Rows are numbered. After the first five, each row is followed by the numbers of the four nearest rows among all rows above it, by straight-line distance, nearest first.
In the rows, zero is written as 128.
1: [163 122 135 153 114 150 131 188 112 160  98 101 147 111 134  91 148 104
 121  98 156 158  54 107 102 119 121 131   3 136 122 134 129 165  72 151
 133  74 126 147 131 150  93 178 142 137  95 143 107 167 125 164 183]
2: [141 186 134 169 186 204 161 202 108 182 148 149 192 121 125 186  55 111
 105 139 129 165  95 118 102 141 113 114   1  96 116 125 120 164  94  99
 116   1 105 140 162 144 140 156 143  99  74  95  65 154 146 200 159]
3: [131 132 144 131 121 145 139 161 145 114  83 139 144 107 115 131 156 120
 131  98 152 128  76 125 116 141 123 136  49 130 125 133 139 138  95 150
 138  94 131 109  95 167 100 194 171 150 114 145 126 139 106 163 157]
4: [ 98 126 104 134 137 133 138 128 127 161 188 110 126 120 129 123 105 150
 135 123 117 103 139  92 135 101 140 127 151 145 117 145 115 117  96 134
 141 109 106 115 116 131 137  91 123 130  98 151 124 144 132 126 139]
5: [159  99 143 139 139 180 136 173 147 151 137  94 179 127 106 122 126  92
 132 109 143 158  45  99  85 143 132 113   1 163 108 133 158 141  96 141
 138  62 134 140 132 142  78 190 156 141 106 128 132 135 106 131 193]
6: [122 128 126 119 140 133 131 151 119  89 169 112 134 109 129 100 170 139
 154 107  96 126 110 140 124 107 141  98 141 119 141 136 118 127  84 158
 137 113 123 113 100 122 133 150 143 150 135 137 106 115  64  94 120] : 4 3 1 5
7: [164 136 140 147 118 156 101 142 113 171  88 114 147 110 119 114 133 141
 135 132 135 139  51 119  97 127 110 123   1 148 121 129 122 158 108 139
 116  89 137 155 113 107 116 160 177 146 108 135 119 158 125 174 174] : 1 3 5 2
8: [121 144 147 126 155 131 116 109 156 108 162 180  89 122 147 129  87 130
 155 135 121 133 203 152 158 113 132 143 245  85 120 144 117 121 147 125
 126 174 108 154 146  94 153  28  84 119 146 135 148 121 142 106  80] : 4 6 3 7
9: [107 122 131 124 167 159 144 107 140 132 141 129 116 143 132 160 129 173
 127 137  95 132 148 162 150 122 119 132 150 106 147 138 126 136 136 106
 141 108 123 115 118 110 124  58  95 110 138 132 115 115 131 124  92] : 4 8 6 3
10: [107 131 144  85 104  99 146 166 119  87  44 147 156 136 145 162 134 172
 134 128 135 115 102 155 135 141 125 104  85 138 125 125 117 144 112 161
 105 115 175  94  96 142  71 177 143 164 131 117 110  96 117 123 102] : 3 6 7 9
11: [113 109 111  99 178 142 150 138 160 144 161 139 144 136 139 181 125 187
 115 137 102 135 160 150 157 113 129 126 128 100 104 145 127 139 126 115
  97 111 144 125 144 115 115 106 124  96 158 116 105 132 141 144  78] : 9 4 6 8
12: [193 115 124 142  98 153 117 155 134 152 137 131 168 109 116  78 151  98
 116 115 134 121  70  87  84 115 125 138  41 154 141 145 153 147 109 164
 146  79 116 129 132 146 129 159 136 139  98 144 138 136 140  99 168] : 1 5 7 3
13: [160 145 115 165  71 150 121 155 104 168 105 110 133 117 115  96 139 106
  83 107 143 135  74 101 121 140 126 125   1 123 137 141 126 157  75 152
 142  73 148 122 121 135 105 172 178 150  77 106 113 153 137 152 167] : 1 7 12 3
14: [122  93 115 145 116 119 133 156 118  89 130 119 149 107 118 123 160 115
 124 128 132 153  98 111 123 115 109 111 106 132 121 138 150 141  58 168
 144 122 121  98  94 140 100 192 141 171  96 125 119 110  96 109 156] : 6 3 12 10
15: [136 122 129 136 130 167 126 161 150 148 138 131 171 139 111 107 158 137
 121 117 154 152  75 111 126 122 137 100   1 150 117 142 120 153  99 147
 131  88 169 128 124 168  90 194 157 148 104 137 107 127 110 154 137] : 3 5 1 7
16: [139 138 148 141 130 152 143 106 136 150 168 118 125 121 144 151 100 112
 107 117  95 135 170 127 149 130 149 136 124 131 126 124 122 135 119 101
 106 124 102 143 127 107 133  78 111  97  56 154 123 126 133 107 110] : 4 9 11 8
17: [ 99 132 123 128 179 163 163 140 146 125 211 151 144 111 113 176 118 177
 131 146  81 123 156 156 123  78 107 109 207 119 150 145 121 121 107 133
 145 115  96 142 127 112 114  64  94 116 142 132 101 121 126 106 107] : 9 11 4 8
18: [144 135  99 145 162 191  97  92 130 171 203 134  94 112 128 129  73  82
 120 145 128 130 173 113 134 123 160 128 113 130 117 131 132 129 151  63
 137  72 130 147 156  99 177  89 107  94 126 126 151 169 161 148 123] : 16 4 9 11
19: [157 125 139 145  89 149 167 192 120 119  94 108 133 117 130 130 167 152
 125 113 137 105  64 111  95 136 105 111   1 136 100 140 102 126 100 185
 133 100 159 113 121 169  98 224 172 146 112 128  93 119 118 143 180] : 3 15 1 13
20: [ 98 151 122 123 148 139 131 132 145 133 175 164 119 125 110 159 120 125
 145 125 116 125 171 146 187 107 116 157 188 122 146 133 115 114 133 111
  94 141  89 131 137  87 193  10  92  93 146 115 124 110 152 116  93] : 8 9 17 16
21: [119 132 125 120 101 109 113 139 108  99  71 128 152 147 146 133 178 150
 136 141 130 137 118 166 140 140 126 115  37 118  92 134  89 143 108 131
 121 132 180  89 113 111 111 174 140 153 134 121 102  91 108 157 113] : 10 3 15 14
22: [ 69 130 132  98 158 132 137 109 144 119 161 158 139 145 157 162 119 186
 118 149 146 116 151 147 127 113 149 113 136 110 117 124 127 133 139 126
  85 102 143 125 137 113 108 120  99 113 134 122 124  97 118 119  77] : 11 9 17 4
23: [149 132 112 163 120 153 140 117 140 183 160 156 107 113 127 101 107 106
 132 128  98 123 151 129 117 111 148 132 150 137 138 137 115 115 138 120
 155  95 102 132 129 118 148  98  79 106 140 137 146 155 137 127 133] : 4 18 16 9
24: [155 152 124 168 108 169  98 122 121 214 160 129 107 114 111 103 100  96
 111 130 111 126 143  87 109 122 127 161 109 137 149 126 154 108 129 134
 140 106 109 157 133 123 135 114  81  91 141 141 144 178 135 118 152] : 23 18 4 16
25: [112 143 134 132 101 134 164 140 106  87  83 135 147 114 161 162 164 144
 137  92 128 134  88 128 125 150 133 126  28 135 116  96 114 147 106 173
 149 110 144 107 120 163  91 194 154 145  94 111  82 119  92 121 161] : 3 19 10 21
26: [ 91 153  99 119 148 119 161 105 150  97 136 143 133 135 154 192 137 174
 131 145 119 117 146 157 171 131 128 101 151  61 123 128 124 159 125 114
  98 128 148 120 133 103 122 101 117  91 136  98  95 105 142 147  64] : 11 22 9 17
27: [122 122 148 100 128 132  49  73 162 146 151 134  93 141 149 101  76 116
 126 132 104 127 189 143 142 101 127 154 175 142 124 166 131  98 172 135
  70 201 114 170 145  81 162  33  61 126 192 170 182 118 132  98  95] : 8 20 23 9
28: [101 144 110 117 160 149 111  70 145 112 182 152  91 133 154 137  71 122
 149 129 102 129 172 156 163 103 139 128 197  99 130 133 136  92 153 112
  89 178 143 146 168  74 169  40  64 101 115 134 155 151 145 100  87] : 8 20 27 9
29: [124 102 157  95 161 140  95  71 162 132 211 129 122 117 153 146  81 139
 126 153 110 115 180 153 158 125 151 158 210 147 128 156 130 122 173 102
  68 174 126 161 154  83 163  42  82 110 171 168 159 114 140 104  61] : 27 28 8 20
30: [130 139 105 188 160 171 157 154 108 145 234  98 128 137 119 129  82 113
 127 116 119 115 140 124  98 111 156 128 211 146 143 129 119 122 124 102
 130  94  83 152 103 118 162  82 120 114 158 127 118 127 135  94 134] : 4 23 17 16
31: [170 117 127 151 125 119 100 124 104 154 167 111 128 116 113 102 116  82
 110 113 139 138  99  78 113 116 121 161  83 134 150 133 136 129 125 140
 113 113 138 146 125 145 135 132 107 118 126 135 118 139 145 134 147] : 24 12 23 4
32: [ 85 141 141  84 132 102 176 165 111  46 108 135 148 143 155 161 159 145
 124  95 118 125 109 177 142 127 132 113  98  89 126 142 105 123 115 152
 130 151 158 100 140 115 109 194 145 158 133  83 101 111  77 100 102] : 10 21 25 6
33: [106 149 149  98 159  93 147 146 123 108 112 143 126 151 174 147 158 179
 118 140 113 134 125 173 163 139 144 120 102 112 114 139  89 128 116 120
 123 111 125 122 130 134 110 129 149 118 111 102 118  98 113 108  79] : 22 32 26 11
34: [116 120 123 131 138 158 125 135 132 134 158 124 145 136 138 118 168 154
 118 132 110 138 133 150 156 103 124 129 141 116 128 137 124 130 133 133
 126 164 125 113 109 111 121  99 105 145 177 163 126  98 122 102  99] : 9 6 11 22
35: [129 117 143 129 130 137 153 136 125 101 159 118 181 126 120 119 159 127
 149 123 107  98  77 135 106 137 143 117 119 147 136 135 124 122  81 177
 123 102 133 115 109 163 117 202 165 153 124 127 100 126  88  86 150] : 6 14 3 25
36: [122 148 125 127 117 161 155 157 132 113 113 142 160 121 123 151 152 162
 127 119 137 155  98 143 120 137 126  98  37 114 125 142 127 152 106 113
 129  86 159 120 141 141 106 151 148 151 115 123 126 110 116 168 136] : 15 3 21 25
37: [ 87 142 155  62 150 100 128 115 109  78  59 136 158 168 158 173 151 151
 125 118 130 129 109 173 153 125 114  92  94 102 114 131  89 144 127 145
 114 138 155 108 146 118 109 147 136 112 133 123 111  64  93 133 106] : 33 32 10 21
38: [166 113 119 147 123 162 126 146 126 163 102  93 148 121 121 140 133  97
 105 115 129 123  72 101  97 133 141  97  35 174 138 126 137 150  97 139
 162 116 148 114 112 153 105 235 183 145  93 143 124 156  98 133 173] : 5 3 15 13
39: [164 105 132 130  97 152 129 153 119 145 168  86 158  98  97  71 143 122
 110 103 152 136  49 113  96 150 156 107  46 157 119 129 136 176  73 165
 162 102 122 139  93 145  75 204 171 148 121 122 126 155 108 133 186] : 5 38 1 12
40: [106 129 112 134 167 159 111 106 154 132 194 119 106 137 136 139  89 156
 129 141 113 116 158 152 142  89 137 119 186 120 131 137 150 107 141  95
  90 112  77 142 133  94 160  42  81 102 144 149 149 129 143 119 109] : 20 28 9 29
41: [122 126 131 130 160 153 125 136 128 130 141 121 153 134 160 163 147 169
 112 135 128 153 128 156 137 116 114 101  47  84 124 168 114 136 137 127
 111 101 148 130 153 122 112 127 108 121 113  99  96 108 135 160  92] : 36 11 33 22
42: [148 142 112 153 137 145 107 116 128 195 121 129  70 148 132 157  84 130
 104 139 133 128 156  98 137 143 128 155  94  89 122 132 114 133 143 102
 125 151 143 141 142 106 126 108 103 106 138 198 157 150 146 160 126] : 24 23 16 18
43: [103 161 105 125 144 129 154 131 153 126 180 122 145 136 104 146  74 171
 152 150  97 121 178 161 171 127 137 130 222  94 150 129 110 103 131 116
  98 144 116 144 153 126 161  38  81  96 120 106 120 124 126  99  92] : 20 40 8 28
44: [113 125 131 137 179 164 130 177 143 124 128 128 174 113 113 113 127 126
 133 120 154 150  92 129 107 124 111 106  21 122 116 137 117 137 103 161
 131  65 123 141 125 133 117 166 148 151 117 111 102 129 112 153 137] : 15 36 3 5
45: [138 134 150 172 116 146 143 143 134 181 112 108 156 119 105 153 105 119
 109 112 134 160  90 124 116 144 132 136   1 120 153 140 115 143 109 102
 115  45 154 175 133 168 144 157 141 151 102 138 118 156 149 164 197] : 7 1 13 36
46: [132 132 102 131 175 149 140 152 137  83 190 126 149 105 117 122 160 137
 157 136 103 110  68 125 103 111 141 103 175 155 131 134 145 139  84 155
 143 116 111 130 104 117 132 148 139 128 134 105  98  96 105  60 143] : 6 35 14 4
47: [146 123 117 155 104 160 127 123 155 177 136 121 117 110  88 110  93 109
 122 128 124 145 158 125 106  98 115 157 105 168 130 149 122 131 141 123
 149 112 111 146 143 116 138  87 113 120 116 158 126 146 136 145 163] : 23 24 31 4
48: [ 95 143 131 102 156 113 156 136 147  42 111 142 144 157 137 152 167 177
 132 140 128 128 124 192 171 122 122 115 161 125 121 135 134 157 124 122
 121 130 134 110 107 130 103 138 132 126 132  61  76  93  96  93 102] : 33 32 26 37
49: [ 65 169 129 108 141 130 119 147 126 138  43 160 158 136 171 195 139 178
 141 117 140 135 158 156 153 144 126 102   1  52  93 144 130 158 112 130
  94 101 216 126 148  82  69 140 141 123  93  91 120 102 124 195  77] : 41 21 36 37
50: [124 132 143 123 145 153 139 145 133 107 147 129 181 130 121 145 155 141
 154 128 103 134  71 129 113 122 125 118 120 133 119 131 134 147 131 180
 142  92 118 118 121 147 105 191 175 140 116 124  98 107 107 108 158] : 35 14 6 46
51: [128 143 137 140 112 140 106 129 157 142  97 140 157 138 125  98 141 111
 107 134 108 121  65 147 124 107 113 151  59 131 129 127 127 130 108 157
 133 100 150 134  98 109  94 161 155 150 115 145 139 145 113 114 152] : 3 7 12 15
52: [136 110 125 131 100 144 144 171 122 121  61 118 164 108 125 111 172 154
 104 111 121 115  70 117  96 121 115 134   1 161 141 111 133 139  70 158
 135 112 149 146  97 137  46 237 171 152 120 183 116 160  96 149 179] : 3 19 38 1
53: [ 90 131  86 113 163 152 134 127 154 123 190 137 138 124 142 161 113 154
 151 174 118 114 135 158 127 116 141 120 206 101 130 137 130 132 124 121
 107 102 110 126 115 107 162  94 124 118 142 132  88 125 145  93  78] : 17 9 40 22
54: [134 104 125 154 117 164 121 118 146 190 125 152  92 115 142 139  75 105
 118 133 132 125 171  85 126 140 121 148  90 102 128 135 123 140 150  88
 126 121 120 143 127 125 126  93 123 101 132 168 133 167 149 168 159] : 42 47 24 23
55: [129 149  89 155 141 145 130 131 124 162 175 122 115 131 116 137  56 147
 129 115 105 129 180 129 127  95 117 135 154 128 119 138 106 112 127  71
 124 103  77 122 119 115 150  74  70 105 131 137 132 134 155 129 104] : 40 23 4 16
56: [ 82 104 173 105 174 124 120 111 164  93 152 144 176 145 140 145 127 146
 147 137 116 136  87 175 166 120 138 105  87 113 122 135 115 121 129 147
 102 105 148 136 157 132 108 133 134 150 133  94 114 104 113 118  76] : 33 22 41 37
57: [111 124 132 113 128 154 119 101 128 187 166 131 127 124 147 152 104 133
 136 133 115 116 162 142 145 125 112 155 144 118 150 142 130 115 131 100
 113 125 104 124 129  93 143  75  95 105 158 143 132 136 174 156  94] : 9 55 40 23
58: [117 143 118 134 113 151 138 154 118  99  95 130 147 120 120 138 156 145
 113 121 120 125  95 129 146 143 112  98  32 137  97 141 139 139  81 160
 126 100 155 132 126 136  78 180 150 163  99 119 100 141 101 118 161] : 25 36 3 15
59: [137 126 109 138 151 148 114 114 127 176 192 114  85 110 140  96  91 115
 131 119 103 116 159 130 144 104 136 156 148 126 152 148 114 110 140 110
 125 128  83 109 126 101 175  68  96  93 147 169 156 155 164 138 134] : 23 57 55 40
60: [141 149 136 151 202 228 139 128 141 204 221 153 139 130 119 166  43 143
 165 162  82 110 146 122 125 140 112 111  89 112 137 120 135 116 150  58
 130  16  96 143 144 146 184  75  90  96 122 101  93 186 178 130 131] : 18 55 23 57
61: [ 81 143 148 114 147  99 139 138  97  93  64 161 133 164 155 192 140 189
 112 134 107 115  93 190 163 151 121 108 110  99 128 133 102 139 124 161
 133 147 138 103 130 132  98 160 134 149 126 108 111 120 111 131 105] : 37 33 10 32
62: [105 128 128 128 171 154 123 116 127 146 186 140 135 138 123 130  93 129
 128 131 116 137 165 142 171 118 137 152 228  94 139 116 126  99 149  81
 121 107 100 129 129  87 185  24  90 101 162 140  99 133 127 108  72] : 20 40 43 8
63: [136 138 123 146 129 168 137 137 136 177 176 111 112 146 132 134  95 115
 103 130 118 134 149 100 130 132 113 148 137 115 132 140 130 125 123 128
 122 132  92 150 119 133 149 109 108 115 145 140 117 159 128 138 114] : 23 24 57 4
64: [135 146 101 170  91 167  79 107 168 178 172 144  98  78 109  88 121 102
 117 134 107 120 155 127 145 140 146 151 101 126 143 123 132 124 154 111
 133 117  91 143 130  98 129  36 111  97 126 136 154 198 169 160 127] : 23 24 59 47
65: [129 132 123 180 132 128 142 136 144 149 224 107 117 131  85 134  72 126
 136 151  79 106 133 118 124 100 139 140 224 152 164 127 128 123 120  97
 159 116  59 111  98 126 152  89 109 113 137 165 108 150 107  87 132] : 30 4 55 23
66: [177 155 128 127 145 167 130 148 123 155 160 110 178 124 109 109 128 133
 137 125 129 129  54 106  91 131 139 125  48 154 136 137 132 126  93 139
 128  67 110 138 108 156 142 176 140 138  98 118 108 117 123 128 162] : 12 44 5 15
67: [105 120 138 125 129 111 126 153 147  81 154 146 121 144 141 129 158 153
 134 144  90 115 130 160 124 126 113 109 179 119 147 128 119 107 109 137
 131 173 113 114 116 102 126 105 145 125 126 125 142 108 122 102  95] : 34 6 9 33
68: [146 144 104 155 123 167 123 136 144 214 137 120 106  86 131 139  93  95
 140 134 120 117 148 104 112 119 129 149  66 142 143 125 129 139 127  82
 117  96  81 147 126 119 120  74  99 122 121 160 131 166 181 178 157] : 54 47 24 64
69: [ 95 172 151 137 182 138  85 116 138 125 213 182  91 131 136 145  40 165
 150 149 113 148 171 119 165 125 145 125 205 105 138 148 134  94 156  83
  99 111 107 160 137  74 200  50  95 105 135 126 132 129 166 105  72] : 62 40 28 8
70: [120 117 125 144 174 152 126 136 162 156 229 142 116 141 122 135  71 146
 148 121  91 130 153 118 158  95 134 146 223 106 158 148 118  88 135  85
 106 138  88 161 115  86 169  51  81 106 154 144 117 116 157  89  97] : 62 40 69 20
71: [148 141 117 136 145 148 148 170 145 132 242  91 119 119 100 113 102 131
 129 152  86  99 132  89 109  79 137 125 221 156 170 123 115 121 124 132
 153 109  86 143  99 128 167  98  84 131 131 134 117 128 103  53 145] : 65 30 4 17
72: [ 88 146 147 130 153 111 103  81 152 154 184 152 118 130 157 183  74 150
 129 137 120 114 189 136 183 125 115 140 186 109 142 133 137 101 165  64
  65 160 136 157 146  90 181  31  84 106 134 143 156 102 155 129  73] : 29 28 69 20
73: [101 149 138 128 151 111 164 132 139  98 157 123 114 150 146 148 134 190
 119 179 104 119 163 163 150 105 140  99 193  94 137 105 116 136 109 141
 108 149 122 125 138 132 114 113 125 132 148 115 117 106 132  89  80] : 67 22 26 53
74: [143 141 135 155 134 163 131 156 120 180 161 133 134 107 126 138 102 123
 143 146 135 122 148 110  99 108 120 141 108 118 113 138 118 138  78 115
 149  84 105 161 122 131 112 102 134 125 111 161 114 128 132 151 167] : 47 4 63 68
75: [107 147 153 100 115  86 112 121 131 100  96 133 126 157 174 170 165 144
 116 140 104 116 122 176 171 119 119  94  88  94 101 143 116 113 134 150
 110 134 159 116 139 115  90 146 123 123 161 109 116  96 141 134  76] : 37 33 61 21
76: [106 144 121 106 113 120 149 136 147 113 121 143 121 128 148 180 158 172
 122 163 120 129 133 152 160 128 129 120 126 116 116 125 134 140 137 118
 118 154 116 140 112 111 114 122 112 134 137 118 108 108 150 104  76] : 26 33 73 22
77: [115 133 117 111 154 148 109 106 131 134 214 125 131 118 136 142  84 158
 142 145  75 107 167 136 149  84 157 128 245 116 137 139 122  93 120 119
 113 141  82 131 107  84 179  44  69 122 155 141 129 113 156  67  88] : 70 40 62 43
78: [ 99 136 118 109 154 131 110 109 137 137 155 153 133 127 142 155 124 161
 136 136 122 127 172 141 157 107 122 131 130  85 135 132 127 111 156 117
 116 151 116 145 125 123 134  70 101 118 160 158 119 117 122 108  68] : 9 34 57 22
79: [135 113 127 124 171 127 119 149 151 112 163 124 162 147 104 125 142 134
 152 122 100 124  60 157 150 133 132 104  96 125 132 140 127 123  92 134
 131  70 141 122 137 134 129 156 125 151 102 118 112 131 109 105 139] : 50 35 6 56
80: [ 78 128 114 100 145  90 139 119 140 102  85 165 133 135 176 186 142 184
 115 133 119 134 170 185 189 129  93 122 113  71  98 133 121 132 150 127
 105 158 154 120 146  92 102  89 124  82 132 128  98 104 138 158  73] : 26 75 76 11
81: [171 128 143 148 159 151 118 119 152 161 195 139 151 143 130 121  81 126
 123 147 100 128 111 116 123 121 124 132 177 140 138 126 144 130 123 120
 131  95  80 140 139 145 155 118  99 121 134 150 111 136 116 108 139] : 63 23 65 4
82: [129 119 146 129  99 136 155 175 134 129  45 111 143 137 131 134 149 141
 107 131 144 124  84 106  86 142 138 108   1 141 122 131  99 130  98 171
 132 119 191 124 126 126  57 244 183 143  95 161 107 111  97 172 180] : 19 52 3 38
83: [139 123 137 141  94 128 107 173 133 121  61 131 139 122 133 113 164 127
  99 139 168 148  67 120  96 146 127 154   1 161 112 102 141 157  88 157
 166 132 170 108 117 145  85 223 170 173 118 146 136 114 112 153 165] : 82 3 52 19
84: [117 123 129  99 150 131 135 136 155 133 134 110 149 135 168 148 132 143
 140 127 134 143 121 166 168 120 139  77  84  99 109 147  96 126 136 150
 106  79 147 111 135 116 103 152 135 131 140 102 134 117 119 132 107] : 41 56 33 75
